Below are the code and all the weights of a small trained network. Each question names an input and a target symbol and asks about switching units off, where a switched-off unit gives its printed mean instead of its output.

import numpy as np


def w(rows, s, z=0):
    codes = np.array(rows[::2]) - 128.0
    scale = np.full(codes.shape[1], s)
    scale[-1] = z or s
    return codes * scale


def norm(h):
    return h / np.sqrt((h * h).mean(-1, keepdims=True) + 1e-5)


def f(y):
    return y / 2 * (1 + np.tanh(0.7978845608 * (y + 0.044715 * y**3)))


def softmax(a):
    e = np.exp(a - a.max(-1, keepdims=True))
    return e / e.sum(-1, keepdims=True)


def log_softmax(a):
    a = a - a.max(-1, keepdims=True)
    return a - np.log(np.exp(a).sum(-1, keepdims=True))


def net(x, mask):
    ids = ['βδεζθλμξπτψω'.index(c) for c in x.split()]
    T = len(ids)
    res = E[ids] + P[:T]
    u = 0
    for l in range(3):
        r = norm(res)
        for j in range(2):
            rows = slice(2 * j, 2 * j + 2)
            q, k, v = (r @ M[l][rows].T for M in (Q, K, V))
            z = softmax(np.where(np.tri(T) > 0, q @ k.T / 2**0.5, -1e9)) @ v
            o = O[l][rows]
            res = res + np.where(mask[u + j], z, o[:, -1]) @ o[:, :-1]
        u += 2
        y = f(norm(res) @ A[l][:, :-1].T + A[l][:, -1])
        res = res + np.where(mask[u : u + 8], y, B[l][:, -1]) @ B[l][:, :-1]
        u += 8
    return log_softmax(norm(res)[-1] @ U[:, :-1].T + U[:, -1])


Q, K, V, O, A, B = {}, {}, {}, {}, {}, {}
E = w([
[182,84,189,110,5,132,140,54,119],'β',
[121,150,99,101,133,193,148,173,144],'δ',
[88,104,103,156,135,82,143,191,104],'ε',
[108,101,133,242,67,141,95,75,107],'ζ',
[88,130,77,162,208,89,162,78,161],'θ',
[126,125,204,157,140,127,105,201,130],'λ',
[124,63,110,193,29,152,188,91,179],'μ',
[253,160,87,87,219,106,167,177,72],'ξ',
[175,163,101,222,106,23,76,67,168],'π',
[158,27,218,138,124,97,134,170,139],'τ',
[108,90,189,27,171,134,209,83,95],'ψ',
[64,171,146,71,130,162,108,167,191],'ω',
],0.02)
P = w([
[252,148,12,125,103,132,10,186,115],'0',
[200,129,102,87,202,251,63,110,104],'1',
[185,108,87,105,131,115,54,87,96],'2',
[149,89,63,106,83,126,58,104,134],'3',
[152,90,63,145,77,136,91,152,161],'4',
[130,92,57,115,57,65,84,181,89],'5',
[127,3,119,141,76,193,119,232,162],'6',
[126,131,91,197,89,99,158,206,111],'7',
[122,141,64,138,60,48,123,192,98],'8',
[51,107,129,77,93,78,123,232,74],'9',
[147,123,157,184,158,149,218,201,62],'10',
[96,170,126,140,135,47,165,154,54],'11',
[50,121,154,83,107,68,132,186,62],'12',
[125,104,83,174,68,80,133,197,157],'13',
],0.0073)
Q[0] = w([
[227,79,121,143,70,148,73,137,55],'0.h1',
[100,111,70,231,250,104,25,1,208],'0.h1',
[136,133,146,199,83,47,153,205,121],'0.h2',
[113,49,182,80,126,82,104,34,54],'0.h2',
],0.0052)
K[0] = w([
[158,180,148,84,123,130,255,221,90],'0.h1',
[142,85,122,189,138,148,110,47,149],'0.h1',
[72,213,135,119,75,129,116,200,107],'0.h2',
[96,134,161,208,122,103,190,154,174],'0.h2',
],0.0063)
V[0] = w([
[168,94,113,114,147,45,56,97,173],'0.h1',
[39,90,123,133,98,139,102,103,205],'0.h1',
[121,1,93,80,165,95,169,149,172],'0.h2',
[130,114,97,155,163,81,123,162,235],'0.h2',
],0.0069)
O[0] = w([
[66,82,121,99,211,223,150,108,147,108],'0.h1',
[165,239,136,142,182,76,220,122,135,2],'0.h1',
[224,126,32,232,176,31,160,41,254,254],'0.h2',
[91,119,145,120,99,79,18,83,206,80],'0.h2',
],0.0062,0.0044)
A[0] = w([
[184,147,105,132,155,242,60,194,116,247],'0.n1',
[122,98,122,112,153,88,108,170,145,65],'0.n2',
[88,121,139,174,121,176,125,77,131,141],'0.n3',
[105,110,28,99,208,131,130,138,66,250],'0.n4',
[135,43,124,182,178,178,137,130,61,51],'0.n5',
[161,69,3,226,163,169,141,127,146,245],'0.n6',
[104,96,131,112,155,107,111,152,146,75],'0.n7',
[114,104,84,132,139,121,58,29,141,51],'0.n8',
],0.0068,0.0014)
B[0] = w([
[104,109,133,93,71,154,42,140,163,221],'0.n1',
[186,120,153,178,179,95,98,51,242,159],'0.n2',
[125,145,23,206,96,12,88,113,179,120],'0.n3',
[127,3,105,217,106,221,125,104,168,248],'0.n4',
[130,175,64,122,145,14,91,67,135,192],'0.n5',
[52,135,123,71,98,109,104,138,107,254],'0.n6',
[106,244,158,136,222,125,212,121,169,147],'0.n7',
[229,105,137,137,168,121,165,136,211,132],'0.n8',
],0.0071,0.0043)
Q[1] = w([
[209,110,108,139,88,71,142,158,97],'1.h1',
[86,191,107,106,73,73,2,119,143],'1.h1',
[109,150,99,212,109,190,76,211,214],'1.h2',
[58,153,238,85,186,187,181,51,89],'1.h2',
],0.0059)
K[1] = w([
[139,229,173,152,135,155,213,86,107],'1.h1',
[141,86,35,115,185,96,106,136,68],'1.h1',
[147,141,186,78,139,134,237,120,117],'1.h2',
[255,114,23,132,96,153,81,111,138],'1.h2',
],0.0065)
V[1] = w([
[191,205,3,164,178,103,94,148,44],'1.h1',
[97,14,32,15,217,193,134,248,153],'1.h1',
[125,141,103,159,102,146,114,118,150],'1.h2',
[55,49,120,65,139,120,167,98,143],'1.h2',
],0.0061)
O[1] = w([
[126,81,153,219,167,98,93,69,156,51],'1.h1',
[143,93,146,73,199,121,171,118,98,255],'1.h1',
[122,158,68,138,7,43,2,223,150,118],'1.h2',
[123,194,113,82,134,78,72,138,32,211],'1.h2',
],0.0086,0.0074)
A[1] = w([
[45,95,83,130,3,106,122,107,142,174],'1.n1',
[209,166,119,80,102,118,96,199,205,108],'1.n2',
[108,58,166,113,92,39,190,162,156,114],'1.n3',
[138,143,204,101,172,106,59,164,122,252],'1.n4',
[226,135,50,123,79,199,149,134,107,73],'1.n5',
[91,175,5,175,165,254,182,133,67,196],'1.n6',
[120,143,83,180,119,101,62,99,137,244],'1.n7',
[198,92,176,32,64,144,134,149,100,130],'1.n8',
],0.0074,0.0016)
B[1] = w([
[119,114,227,67,161,107,206,216,148,151],'1.n1',
[94,207,185,146,110,125,159,86,112,144],'1.n2',
[161,189,85,140,162,198,184,127,91,197],'1.n3',
[223,150,89,108,154,146,107,143,68,182],'1.n4',
[127,160,82,163,169,119,53,254,86,161],'1.n5',
[100,121,78,80,64,135,145,174,183,158],'1.n6',
[88,113,159,148,67,98,172,103,16,130],'1.n7',
[105,106,69,143,78,144,169,65,158,254],'1.n8',
],0.0087)
Q[2] = w([
[149,129,76,2,125,109,207,177,44],'2.h1',
[141,130,160,140,163,134,121,119,183],'2.h1',
[133,116,149,176,102,82,87,110,157],'2.h2',
[75,101,89,166,99,170,107,96,92],'2.h2',
],0.0075)
K[2] = w([
[169,124,12,112,157,115,226,184,69],'2.h1',
[170,2,111,182,10,134,192,130,130],'2.h1',
[146,27,93,130,146,184,89,132,89],'2.h2',
[68,162,186,192,177,194,73,120,130],'2.h2',
],0.0057)
V[2] = w([
[166,121,15,177,111,130,125,205,122],'2.h1',
[111,150,100,150,170,131,86,145,127],'2.h1',
[219,127,143,127,190,117,18,254,75],'2.h2',
[104,101,52,97,111,138,139,179,227],'2.h2',
],0.0069)
O[2] = w([
[132,62,70,156,143,107,72,219,208,252],'2.h1',
[168,53,109,118,131,93,190,110,177,75],'2.h1',
[134,178,173,180,159,132,172,188,137,120],'2.h2',
[186,250,109,173,134,123,116,92,168,191],'2.h2',
],0.012,0.0038)
A[2] = w([
[85,232,152,108,193,79,1,137,85,253],'2.n1',
[209,103,171,60,142,142,153,176,26,91],'2.n2',
[49,161,137,61,210,71,123,173,106,160],'2.n3',
[63,179,72,187,64,201,151,108,173,148],'2.n4',
[159,217,151,33,165,154,126,178,136,220],'2.n5',
[81,151,149,114,105,93,84,191,44,162],'2.n6',
[173,131,178,167,148,91,120,65,59,145],'2.n7',
[172,96,72,90,201,139,172,84,48,219],'2.n8',
],0.0075,0.0023)
B[2] = w([
[214,90,97,113,108,147,147,114,50,163],'2.n1',
[86,217,90,148,105,189,146,216,145,193],'2.n2',
[253,88,124,143,94,151,222,36,122,155],'2.n3',
[57,103,156,91,124,115,105,51,133,140],'2.n4',
[70,120,130,109,207,37,141,28,162,183],'2.n5',
[36,99,172,186,253,196,156,23,92,150],'2.n6',
[55,148,25,134,115,166,120,142,121,137],'2.n7',
[133,164,149,172,36,132,192,115,164,248],'2.n8',
],0.0078,0.012)
U = w([
[139,110,179,136,19,183,76,159,110,38],'β',
[38,170,96,94,131,166,68,139,171,101],'δ',
[207,1,159,193,170,134,154,118,180,44],'ε',
[62,71,181,172,135,144,111,124,82,153],'ζ',
[108,140,107,190,168,102,125,79,232,2],'θ',
[184,213,203,106,168,189,97,132,117,110],'λ',
[73,158,188,145,154,143,170,185,171,237],'μ',
[210,83,113,136,154,82,96,189,179,248],'ξ',
[119,166,125,192,85,92,76,76,141,66],'π',
[139,253,118,174,118,117,125,156,241,18],'τ',
[139,147,47,91,96,183,191,84,107,180],'ψ',
[195,120,189,59,151,67,84,56,180,78],'ω',
],0.0087,0.0025)

Each question gives the input, a string of symbols that net reads in full, and the target symbol t.
The units are the heads (2 rows each of Q, K, V and O) and the neurons (one row each of A and B). Each row of codes is followed by its name. A weight is (code - 128) times the scale printed after its matrix; where a second scale follows, it is the last column's (O, A, B and U).
mask holds one flag per unit, layer by layer, with each layer's heads first. A switched-off unit (its flag False) gives its mean, the last column of its rows in O or B, instead of its output. The means were averaged over made-up inputs and are rounded, as every weight is.
A unit's drop is (log p(t) with every unit on - log p(t) with that unit switched off) / (log p(t) with every unit on - log p(t) with every unit switched off).
The circuit of an input: a set's keep is (log p(t) with only the set's units on - log p(t) with every unit switched off) / (log p(t) with every unit on - log p(t) with every unit switched off). Starting from the 12 units with the biggest drops (on a tie, the unit counted first), units are removed one at a time, each time the one whose removal leaves the highest keep (on an exact tie, the one counted first), for as long as the keep stays at least 0.8.
units of the circuit, in order: the units of the circuit, biggest drop first
top k neurons: the k neurons with the biggest drops, biggest first
top k neurons in layer l: the k neurons of layer l with the biggest drops, biggest first
which heads matter: for each layer, one digit per head in row order, 1 if its drop is at least 0.15 and else 0, layers parted by /
drop of u: that unit's drop, to one decimal
input θ λ μ λ ψ ε λ, target ψ: units of the circuit, in order : (1.n5, 1.h2)
input δ ω ξ, target ξ: top 2 neurons : (1.n5, 0.n4)
input θ ψ δ ψ ξ ψ ψ λ τ λ ε ξ, target ξ: units of the circuit, in order : (2.h1, 1.n3)
input ζ δ ψ ψ ξ ξ β λ ξ λ, target ξ: units of the circuit, in order : (2.h1)
input ψ ψ ζ ε ε ω, target ω: top 2 neurons : (2.n5, 1.n3)
input λ θ τ ψ ε ω λ ψ δ λ, target λ: which heads matter : 00 / 00 / 00
input τ ξ μ, target ξ: which heads matter : 01 / 00 / 00
input ψ λ λ ψ λ, target ψ: units of the circuit, in order : (2.n1, 1.h2)
input ω ψ δ ψ β λ π, target ψ: which heads matter : 00 / 00 / 00
input ψ π ψ ε ψ λ μ, target μ: top 3 neurons : (1.n1, 1.n8, 2.n1)
input λ ε δ, target δ: top 2 neurons in layer 0 : (0.n1, 0.n4)
input λ β λ δ, target δ: top 2 neurons : (0.n1, 2.n8)
input ψ ε ξ ξ δ τ ψ ξ δ, target ξ: units of the circuit, in order : (2.h1, 1.n5)
input ξ δ λ μ ζ ψ ψ ξ λ ψ ψ δ π, target ψ: top 3 neurons : (2.n7, 2.n1, 1.n7)
input ε λ δ, target μ: which heads matter : 00 / 00 / 01
input ψ ξ τ λ, target λ: top 2 neurons : (1.n4, 2.n2)
input ψ λ β θ λ λ ψ ε ξ ξ τ, target ξ: units of the circuit, in order : (2.h1, 0.n4)
input δ λ λ λ, target μ: top 3 neurons in layer 1 : (1.n4, 1.n2, 1.n6)
input ζ ψ λ τ, target ψ: top 2 neurons : (1.n5, 1.n8)
input ψ β ω ξ λ, target ξ: which heads matter : 00 / 10 / 10
input δ ε δ λ ω, target ω: top neuron in layer 1 : (1.n2)
input ψ λ β, target β: top neuron in layer 2 : (2.n5)
input ψ ξ δ λ ε μ, target μ: top 2 neurons in layer 1 : (1.n1, 1.n8)
input π μ τ β β ξ ε, target ε: top 2 neurons in layer 2 : (2.n3, 2.n2)
input ψ τ μ ψ τ, target τ: top 2 neurons in layer 1 : (1.n8, 1.n3)
input λ β ε, target ε: drop of 2.n3 : 0.3
input ε ξ ξ ε ψ λ μ ψ ψ ε λ τ, target τ: drop of 2.n2 : 0.1
input δ ψ θ λ τ ζ ζ ξ θ ξ λ ξ δ ζ, target ζ: drop of 1.h2 : -0.1
input λ ψ μ ψ ψ λ τ, target ψ: drop of 1.n8 : 0.2
